In the rows, 128 means zero.
Each row of numbers belongs to one of the elements below and depends on some of the facts about them. Some rows are named. Which element is each other row?

How the elements are related:
χ: uses; α: belongs to class; β: hangs directly under
<1016> χ <435>; <1017> χ <1627>; <1021> χ <1016>; <1051> χ <369>; <1053> χ <1502>; <1111> χ <1704>; <1138> χ <1442>
<1138> χ <1499>; <1148> χ <1517>; <115> χ <1404>; <1160> χ <1404>; <1160> χ <1311>; <1163> χ <1738>; <1163> χ <1499>
<1168> χ <521>; <1168> χ <330>; <1174> χ <153>; <117> χ <1738>; <117> χ <1561>; <1204> χ <521>; <1204> χ <1499>
<121> χ <1160>; <126> χ <302>; <1311> χ <1016>; <1311> χ <1499>; <1330> χ <1111>; <1330> χ <1322>; <1330> χ <1499>
<1336> χ <1663>; <1404> χ <1499>; <1406> χ <837>; <1418> χ <628>; <1442> χ <1533>; <1442> χ <1404>; <1442> χ <1499>
<1459> χ <435>; <1502> χ <153>; <1502> χ <675>; <1533> χ <1499>; <153> χ <558>; <1561> χ <435>; <1595> χ <1738>
<1595> χ <228>; <1595> χ <1404>; <1642> χ <1138>; <1642> χ <534>; <1644> χ <1499>; <1648> χ <332>; <1648> χ <1204>
<1648> χ <153>; <1660> χ <1021>; <1660> χ <369>; <1660> χ <1738>; <1687> χ <1404>; <1687> χ <117>; <1691> χ <1663>
<1702> χ <651>; <1702> χ <488>; <1736> χ <1691>; <1736> χ <1702>; <1738> χ <435>; <173> χ <1204>; <173> χ <1660>
<186> χ <1499>; <218> χ <1021>; <218> χ <1404>; <218> χ <1499>; <218> χ <534>; <228> χ <534>; <235> χ <1663>
<291> χ <1021>; <291> χ <338>; <296> χ <186>; <296> χ <1204>; <296> χ <1663>; <296> χ <1499>; <302> χ <296>
<332> χ <228>; <332> χ <675>; <332> χ <1499>; <334> χ <1016>; <338> χ <1499>; <355> χ <57>; <360> χ <1533>
<360> χ <1404>; <369> χ <435>; <369> χ <1404>; <369> χ <1499>; <36> χ <302>; <387> χ <1659>; <387> χ <1499>
<38> χ <153>; <394> χ <291>; <394> χ <296>; <466> χ <584>; <47> χ <1311>; <47> χ <1704>; <480> χ <228>
<481> χ <521>; <481> χ <115>; <521> χ <435>; <521> χ <1404>; <558> χ <1404>; <57> χ <1499>; <628> χ <885>
<651> χ <435>; <658> χ <186>; <658> χ <153>; <661> χ <228>; <661> χ <1174>; <675> χ <435>; <675> χ <1404>
<675> χ <1499>; <678> χ <1404>; <70> χ <186>; <732> χ <1644>; <732> χ <1499>; <761> χ <435>; <761> χ <1499>
<764> χ <1336>; <764> χ <761>; <835> χ <488>; <837> χ <1021>; <881> χ <369>; <885> χ <534>; <961> χ <558>
<961> χ <1404>; <962> χ <678>; <973> χ <1595>; <1016> α guklafla; <1017> α rukas; <1021> α rukas; <1048> α rukas
<1051> α mavom; <1083> α drosko; <1111> α rukas; <1138> α ditek; <1148> α rukas; <115> α ditek; <1160> α rukas
<1168> α rukas; <117> α guklafla; <1204> α guklafla; <121> α rukas; <126> α rukas; <1287> α rukas; <12> α rukas
<1322> α ditek; <1330> α rukas; <1336> α drosko; <1362> α ditek; <1363> α mavom; <1406> α mavom; <1434> α guklafla
<1442> α rukas; <1470> α mavom; <1499> α rukas; <1517> α ditek; <1528> α rukas; <1533> α ditek; <1551> α guklafla
<1561> α rukas; <1595> α drosko; <1598> α rukas; <1622> α rukas; <1627> α guklafla; <1642> α rukas; <1648> α rukas
<164> α rukas; <165> α rukas; <1691> α rukas; <1702> α guklafla; <1704> α rukas; <1736> α rukas; <173> α rukas
<197> α ditek; <209> α mavom; <218> α rukas; <228> α guklafla; <235> α guklafla; <258> α ditek; <264> α ditek
<296> α rukas; <302> α rukas; <330> α rukas; <332> α rukas; <334> α mavom; <338> α ditek; <355> α mavom
<360> α mavom; <36> α rukas; <387> α guklafla; <38> α rukas; <391> α ditek; <394> α rukas; <411> α ditek
<424> α rukas; <435> α ditek; <452> α rukas; <466> α rukas; <46> α guklafla; <47> α drosko; <480> α mavom
<481> α guklafla; <521> α rukas; <522> α guklafla; <534> α rukas; <558> α rukas; <583> α rukas; <584> α drosko
<587> α rukas; <607> α rukas; <61> α mavom; <628> α rukas; <645> α rukas; <651> α rukas; <658> α ditek
<661> α guklafla; <675> α guklafla; <678> α rukas; <67> α rukas; <70> α guklafla; <715> α rukas; <717> α guklafla
<732> α guklafla; <749> α rukas; <761> α guklafla; <791> α drosko; <809> α drosko; <824> α guklafla; <835> α ditek
<837> α rukas; <845> α drosko; <854> α mavom; <857> α rukas; <881> α guklafla; <885> α rukas; <902> α rukas
<919> α guklafla; <957> α rukas; <95> α guklafla; <961> α rukas; <973> α rukas; <1016> β <322>; <1017> β <153>
<1021> β <1163>; <1048> β <703>; <1051> β <1720>; <1053> β <1207>; <1063> β <153>; <1083> β <1311>; <1111> β <1209>
<1123> β <337>; <1138> β <488>; <1148> β <1683>; <1157> β <1502>; <115> β <1418>; <1160> β <1682>; <1168> β <1663>
<1174> β <862>; <117> β <615>; <1190> β <153>; <1204> β <1728>; <121> β <1682>; <1237> β <337>; <1269> β <1418>
<126> β <1207>; <1287> β <1063>; <12> β <615>; <1311> β <337>; <1322> β <153>; <1330> β <369>; <1336> β <1311>
<133> β <1663>; <1362> β <1190>; <1363> β <1404>; <1404> β <114>; <1406> β <962>; <1434> β <1687>; <1442> β <1728>
<1456> β <114>; <1459> β <862>; <1470> β <133>; <1499> β <1686>; <1517> β <1459>; <1528> β <1157>; <1533> β <764>
<1551> β <1311>; <1561> β <488>; <1595> β <764>; <1598> β <1269>; <1622> β <1720>; <1627> β <862>; <1642> β <764>
<1644> β <1209>; <1648> β <322>; <1649> β <57>; <164> β <1311>; <1659> β <1209>; <165> β <615>; <1660> β <1683>
<1686> β <930>; <1687> β <259>; <1691> β <962>; <1702> β <962>; <1704> β <186>; <1720> β <1620>; <1728> β <1620>
<1736> β <577>; <173> β <57>; <186> β <57>; <197> β <1063>; <209> β <1459>; <218> β <1174>; <228> β <1190>
<235> β <764>; <247> β <862>; <258> β <1311>; <264> β <1174>; <291> β <259>; <296> β <615>; <302> β <1728>
<330> β <133>; <332> β <1659>; <334> β <1237>; <338> β <862>; <355> β <1687>; <360> β <710>; <369> β <114>
<36> β <577>; <387> β <1157>; <38> β <337>; <391> β <962>; <394> β <1209>; <411> β <1663>; <424> β <1207>
<435> β <259>; <452> β <1720>; <466> β <291>; <46> β <1456>; <47> β <1157>; <480> β <247>; <481> β <1269>
<488> β <1663>; <521> β <133>; <522> β <1728>; <534> β <1456>; <558> β <703>; <577> β <1209>; <583> β <615>
<584> β <1738>; <587> β <322>; <607> β <710>; <615> β <1209>; <61> β <1174>; <628> β <153>; <645> β <1190>
<651> β <1720>; <658> β <259>; <661> β <577>; <675> β <764>; <678> β <1174>; <67> β <930>; <703> β <114>
<70> β <369>; <710> β <1663>; <715> β <186>; <717> β <1686>; <732> β <930>; <749> β <1174>; <761> β <1660>
<764> β <1207>; <791> β <1687>; <809> β <577>; <824> β <1207>; <835> β <1728>; <837> β <1063>; <845> β <710>
<854> β <962>; <857> β <1053>; <881> β <577>; <885> β <1720>; <902> β <1663>; <919> β <1063>; <957> β <369>
<95> β <710>; <961> β <1456>; <962> β <337>; <973> β <186>

Named rows:
<1561>: [ 92  78  75  94  66  74 145  38 128  90  30 111 162  93 128 140 153 158
  68 149 189 140 180 107  31  83]
<1502>: [ 85 170  94 162 167  68 125 128 117 132 132 142 156 145 134 140 124 111
 150 172 188  85  93 185 101 164]
<1053>: [ 82 150 128 136 153 110 126 125 120 140 142 156 132 134 138 138 123 110
 148 147 144 123 103 173 114 136]
<1404>: [ 46 121 192 208 149 164  35 108 125 130 161 170 162 149  94  83  74  76
 133  94 117  82 117 230 121 146]
<583>: [158 156  67 157 131 135 128 113 108 103 107 100 136 177 127 137 200 128
  85  51 128  80 151  71 218 102]
<1644>: [ 70 191 118 167 121 170  38  99 101  68 133 154 146 127 131 141 161  56
  89  44 128  43 136 213 175 148]
<197>: [148 124 150 119 109 115 154 119 165 143 136 149  97 110 128 122 142 168
 134 157 115 149 134 104 151 153]
<919>: [155 107 148 124 126 134 144 134 121 137 128 122  96 132 107 127 132 141
 133 134 137 144 138  96 115 124]
<522>: [216 125 180 104 125 180 173 144 161 161 151 110  83 147  82  98 102 102
  99 114 164 176 146  93 143 157]
<1207>: [ 85 120 147 137 147 138 108 115 120 148 148 154 101 138 125 140 142 136
 171 156 123 132 106 121 130 140]
<235>: [148 143 136 101 128 120 169 151 119 132 130 129 116 114 133 130 113 112
 113 110 127 151 131 153 107 104]
<577>: [ 87 155 100 168 161 139 109  95  97 118 128 153 111 166 134 159 194 125
 126  97 118  85 128 106 206 126]
<837>: [156 143 119  84 112 129 162 152 138 141 134 113 139 122 140 112 108 109
 113  94 120 168 121 148 114  85]
<1470>: [152  58  95 140  84  70 129 126 110 131  90 122  75  81  84 165 125 218
 139 169 127 177 133  86  93  68]
<1237>: [ 97 112 139 126 158 141  99 152 107 115 132 130 130 108 172 165 133 152
 185 193  79 101 112  94 131 168]
<1598>: [150 114 119 120 118 136 123 136 132 138 132 103 125 146 117 115 138 139
 143 127 135 138 124  92 121 119]
<1682>: [ 82 122 143 138 148 138 108 115 117 145 148 155 103 140 128 142 144 136
 171 158 122 130 108 121 130 140]
<209>: [141 115 129 132 127 138 122 123 133 154 147 133  93 123 103 160 109 151
 148 152 133 170 127  97 148 129]
<291>: [ 74 156 140 109 149 134 133 130 118 142 154 166 122 118 156 145 122 101
 150 125 106 145 102 183 123 111]
<1528>: [151 113 119 118 116 135 123 138 132 138 131 101 127 146 117 115 137 141
 144 126 134 138 125  92 122 118]
<1336>: [162 135 119  82 140 121 164 196 121  75 108 111 153  59 218 164 110 143
 138 171  43 112 124 123 130 161]

Rows to name:
No name comes twice in this set of rows, the named rows included.
[ 78 134 125  84 117 141 156  37 128  98  72 139 155 111 157 162 144  96
  66 131 174 126 195 120  88 140] : <1016>
[223 157 153  69 114 173 192 170 175 168 161 102 125 137 112  81  77  71
  85  73 147 200 125 143 144 116] : <885>
[ 90 100 130 126 123 105 121 126 105 140 127 154  85 111 123 147 150 164
 169 160 111 151 101 128  98  95] : <1663>
[204 165 177 106 102 190 132 146 160 120 146 111 122 120  88  87  78  43
  57  66 182 137 154 184 124 172] : <1204>
[149  98  92 118  92  75 144 138 121 123  91 103 141 111 114 112 123 157
 112 125 143 145 127 134  70  69] : <1168>
[142 124 152 133 113 149 113 146 143 138 143 115 157 138 107  77  80  92
 106  74 120 138 127 176 114  97] : <218>
[217 127 184 146 109 192 117 152 180 147 154  92 157 156  64  37  46  60
  61  53 161 142 146 170 144 146] : <1442>
[176 138  99  73 131 127 141 214 116  89 110  73 184  74 211 152 102 133
 140 152  59 110 124 108 114 135] : <1691>
[ 83 148 144 112 132 166  60 155 107  71 124 132 168  68 192 162 108  92
 141 144  72  70 126 176 118 174] : <1311>
[146 151  85 166 140 129 151  99 112  90 107 137 106 160 134 149 207 140
  81  71 109  83 152  87 232 129] : <809>
[177  99 112 102 130 141 112 192 117  93 105  65 165  96 181 149 122 164
 161 179  71  95 131  49 123 160] : <164>
[157 148 134  66 102 182 173  50 188 133  99 102 168 142 122 108 108  62
  38 110 223 163 189 109 112 170] : <651>
[127 123 138 107 125 149 124 138 134 158 158 121 119 151 123 111 130 127
 165 120 121 158 109 115 118 107] : <534>
[113  39 103 161  91  59 143  71 127 118  42 110 172 120  92  94 107 178
  73 137 159 136 169 115  47  59] : <521>
[ 64 157 146 133 125 158  70 110 118 105 141 158 138 111 135 133 121  79
 128 108 130  99 119 204 115 146] : <1163>

Now the same elements, written a new way:
Known rows:
<885>: [137 110 115  54 148 138  99 138  86 148 142 128  71 101 145 120 136 111
  98 147 148 187  88 106 131 136 106]
<749>: [117 127 123 133 117 118 133 115 136 111 140 135 108 122 142 150 138 135
 109 125 121 157 122 114 109 135 127]
<615>: [164 148 204 135 142  96 118 127  77 140  78 105 118 186 109 124 192 199
 140 122 166  47 127 127 127 153 203]
<291>: [143 136 109 126 148 154 131 147 106 145  97 124 148 162 145 115 120 123
 151 123 152  96 144 151 153 117 118]
<235>: [147 100 116 133 105 135 161 101 140 127 108 119 172 104 130 104 123 131
 133 142 110 149 114 146 137 144 128]
<186>: [155 127 118 105 126 145 121 136 119 132 103 144 144 149 135 117 120 109
 169 141 161 100 152 145 124 125 115]
<1533>: [132 155 130 113 125 112 131 140 142 126 141 128 121  98 100 100 110 114
 152 135 121 123 115 133 136 115  94]
<115>: [113 144 140 117 131 116 130 142 141 135 153 131 123  86  89  98 116 118
 135 133 104 126 113 126 136 114 112]
<387>: [147 122 122 150 111 116 138 113 146 147 117  95 140  95 133 108 113 121
 138 145 120 150  88 134 156 113 110]
<1704>: [137 146 120 134 110  97 135 112 128 116 167 129  96 116 138 122 133 138
 145 118 151 152 110 127 111 118  79]
<628>: [120 131 131 126 118 118 117 126 137 134 133 138 104 118 136 144 133 120
 131 140 135 148 125 107 111 112 124]
<521>: [104 117 120 128 122 131 135 128 124 153 160 150 124 106 123 113 137 127
 144 128 134 150 131 121 111 106 108]
<961>: [ 98 123 131 136 126 130 138 130 138 166 133 136 113  93 132 123 130 125
 129 150 121 161 118 107 132  94 124]
<1686>: [135 129 119 124 145 149 108 144 112 116 110 126 141 172 138 147 128 120
 121 112 133  95 150 136 129 143 149]
<36>: [182 116 231 140 127  98 190  57  96 147  94 145  92 108 134 133 105 189
  95 145 180 116 126 148 136 123 148]
<824>: [144 111 125 141 111 118 111 113 140 110 136 104 143 122 128 134 126 118
 117 126 108 141 103 128 123 147 138]
<962>: [112 106  90 140 164 203 112 145 131 136 149 157 155 138 159 162  28  44
 102 109 122 120 177 155 151  89 102]
<1336>: [110 131  46  88 114 116 139 168 184 129 130 109 184 131 107  87 187 139
 161 165  90 179 127 126 124 156  94]
<957>: [116 127 125 132 114 115 135 114 137 111 142 132 110 120 139 150 142 137
 108 123 119 158 123 114 111 137 128]
<153>: [143 119 127  95 131 158  85 153 117 137 109 151 145 151 124 127 122  88
 172 144 159  88 166 130 106 122 137]
<1736>: [153  94 235 146 140 114 207  58  78 157 116 155 115 103 116 118 116 204
  79 128 160 115 135 152 134 133 167]

Which element is each row?
No name comes twice in this set of rows, the named rows included.
[126 102 107 108 142 171 123 141  94 115 138 154 174 169 122 113 137 121
 146 100 138  90 175 157 110 158 141] : <488>
[177 151 216 153 128  71 158  83  87 152 120 117  77 128 125 117 146 201
 128 127 188 101 102 134 134 112 131] : <1111>
[144 139 113 123 140 148 121 144 113 142 108 126 140 154 140 118 119 116
 157 126 155  96 143 143 144 115 112] : <57>
[119 143 115 149 124 117 160 123 136 149 118 119 106 109 155 128 127 142
 126 137 134 162 106 124 151  98  96] : <1330>
[117  64  90 146 119 177 155  95 151 113 176 151 185  87 138 128  52  73
  94 112  86 171 143 166 133 135  99] : <1702>
[151 112 122 133 101 120 138 109 152 138 105 110 150  92 130 109 114 114
 144 157 117 150 102 132 142 122 115] : <70>
[158 128 231 139 129  89 150  93  95 185 102 134  90 106 113 111 142 184
 134 158 178 103 116 120 130  98 160] : <332>
[120 133 117 140 124 120 144 122 124 139 148 130 111 119 140 123 136 137
 133 122 138 149 121 125 126 112 103] : <837>
[108 119 108  55 168 146 133 150  79 138 144 123  81  87 120  81 121 124
  96 130 132 170  84 128 171 134 105] : <1051>
[132 132 126 125 145 150 100 152 121 140  98 123 132 157 139 145 122 107
 132 131 133  99 143 125 141 120 150] : <1418>
[166 133 217 147 127  88 188  80  94 169  84 129  97 114 128 110 142 207
 122 147 178 112 114 137 146 112 149] : <394>

Now the same elements, written a new way:
Some rows with their names:
<115>: [133 152 120 133 127 131 127 125 129 132 123 118 119 142 118 115 115 137
 123 133 105 142 138 125 125 127 116 134]
<1598>: [128 134 137 139 135 128 134 139 145 125 139 136 114 136 123 131 117 115
 117 134 117 134 133 121 120 138 124 135]
<165>: [132 124 102 123 157 125 132 132 134 103 155 121 116 150 112 128 131 104
  86 136 140 135 151 130 129 158 125 140]
<47>: [140 144 119 121 123 133 132 122 118 130 123 124 137 126 117 109 119 169
 140 111 121 133 162 129 129 122 125 109]
<1406>: [121 128 144 132 133 116 131 142 121 125 110 123 174 118 121  72  99 137
 147 156 151 132 138 151 128 123  83 111]
<962>: [113 125 148 115 128 134 137 145 103 155 115  97 166 119 141  97 132 118
 156 141 179 100  97 140 147 112 123 100]
<1691>: [111 123 181 107 144 143 141 145 152 138 142 113 130 153 122 110 122 110
 136 172 136 128 133 135 102 140  94 132]
<1622>: [129 132 135 157 112 127 133 134 145 127 149 143 107 131 122 124 121 116
 125 132 111 127 141 105 110 136 128 145]
<1160>: [128 135 135 142 136 128 133 142 145 126 139 136 116 134 123 130 117 114
 115 134 116 133 133 120 124 139 124 134]
<703>: [129 120 120 122 111 115 122 114 108 139 120 118 134 118 146 141 152 126
 149 122 142 107 101 128 139 105 152 129]
<1111>: [134 125 107 128 156 123 128 137 138 108 151 122 121 150 115 131 133 104
  92 137 121 130 146 126 133 153 126 142]
<264>: [133 151 122 141 113 130 127 119 129 133 127 123 112 140 118 115 117 140
 128 132 101 142 141 117 117 124 118 141]
<1207>: [128 120 121 120 115 116 124 115 109 138 118 118 135 120 144 140 151 127
 148 123 143 108 104 129 140 107 148 127]
<1053>: [124 129 118 126 111 120 133 117 103 140 120 124 133 107 143 128 136 128
 145 112 168 115 101 131 139 110 152 115]
<411>: [133 159 128 115 146 129 129 124 138 130 105 127 116 139 121 141 103 146
 119 125  98 162 126 144 133 124 115 123]
<67>: [127 134 136 140 135 128 135 139 146 125 140 136 115 136 123 132 118 115
 116 135 117 133 134 121 120 138 123 135]
<809>: [147 128  87  99 148 128 124 111 110 105 139 106 138 147 107 111 142 157
 111 119 130 131 179 139 136 141 125 121]
<1442>: [130 133 133 160 113 126 132 136 144 127 148 142 110 130 122 123 120 117
 122 131 109 125 140 104 113 135 129 145]
<197>: [133 151 122 136 121 131 127 121 130 132 125 122 115 141 117 116 116 140
 126 132 103 144 141 122 121 126 115 138]
<480>: [133 132 113 151 111 102 126 117 120 111 115 149 145 105 122  99 104 146
 137 126 135 142 142 137 122 119 111 127]
<1123>: [120 117 143 108 129 127 127 136 109 148 117  97 159 128 144 117 149 118
 156 145 152  98  98 137 145 110 130 116]

Which element is each row?
No name comes twice in this set of rows, the named rows included.
[116 114 155 119 138 153 134 165 147 143 125 118 158 141 124 102 128 127
 138 150 127 118 149 134 132 139 105 111] : <1551>
[130 130 159  94 136 147 131 135 126 140 123  99 157 145 116  90 129 162
 158 149 121 121 159 139 120 124  97 107] : <1336>
[135 162 126 118 150 128 128 128 138 130 102 128 116 138 123 144 101 145
 118 123  94 162 124 144 139 124 117 120] : <1138>
[129 136 133 152 122 127 134 138 145 128 142 142 111 130 123 127 115 116
 120 130 113 130 136 111 117 136 128 139] : <678>
[126 143 130 154 128 129 140 143 141 128 140 144 114 123 122 120 102 118
 115 122 130 136 134 117 124 139 126 126] : <1642>
[128 121 124 139 121 139 129 143 145 131 128 144 130 126 125 130 129 137
 127 120 114 130 152 122 129 136 131 123] : <228>
[122 124 124 134 122 142 136 142 142 132 129 144 129 124 125 124 122 138
 124 117 134 134 152 127 128 138 130 116] : <387>
[121 125 126 117 108 121 133 108 107 138 121 123 127 112 144 134 142 131
 149 118 167 119 105 132 129 108 147 122] : <764>
[124 125 121 126 102 119 132 111 104 140 122 125 127 108 145 131 141 129
 150 115 166 114 104 127 132 107 151 122] : <1459>
[130 124 104 121 157 127 133 128 134 103 155 123 114 150 111 127 130 104
  87 136 144 138 152 131 126 157 124 139] : <296>
[145 141 120 122 122 131 126 121 122 128 124 125 136 129 117 116 126 169
 143 115 103 128 163 126 128 121 125 115] : <1595>
[125 133 139 152 108 130 137 128 143 128 149 145 102 129 122 122 118 118
 125 132 124 132 141 107 101 135 127 144] : <302>
[131 130 116 142 117 102 128 116 122 110 113 147 146 109 123 101 104 146
 136 130 140 146 141 143 123 121 106 126] : <355>
[128 144 143 125 155 127 135 142 156 124 121 145 112 132 129 158 105 122
 112 126 109 151 121 139 130 135 124 123] : <902>

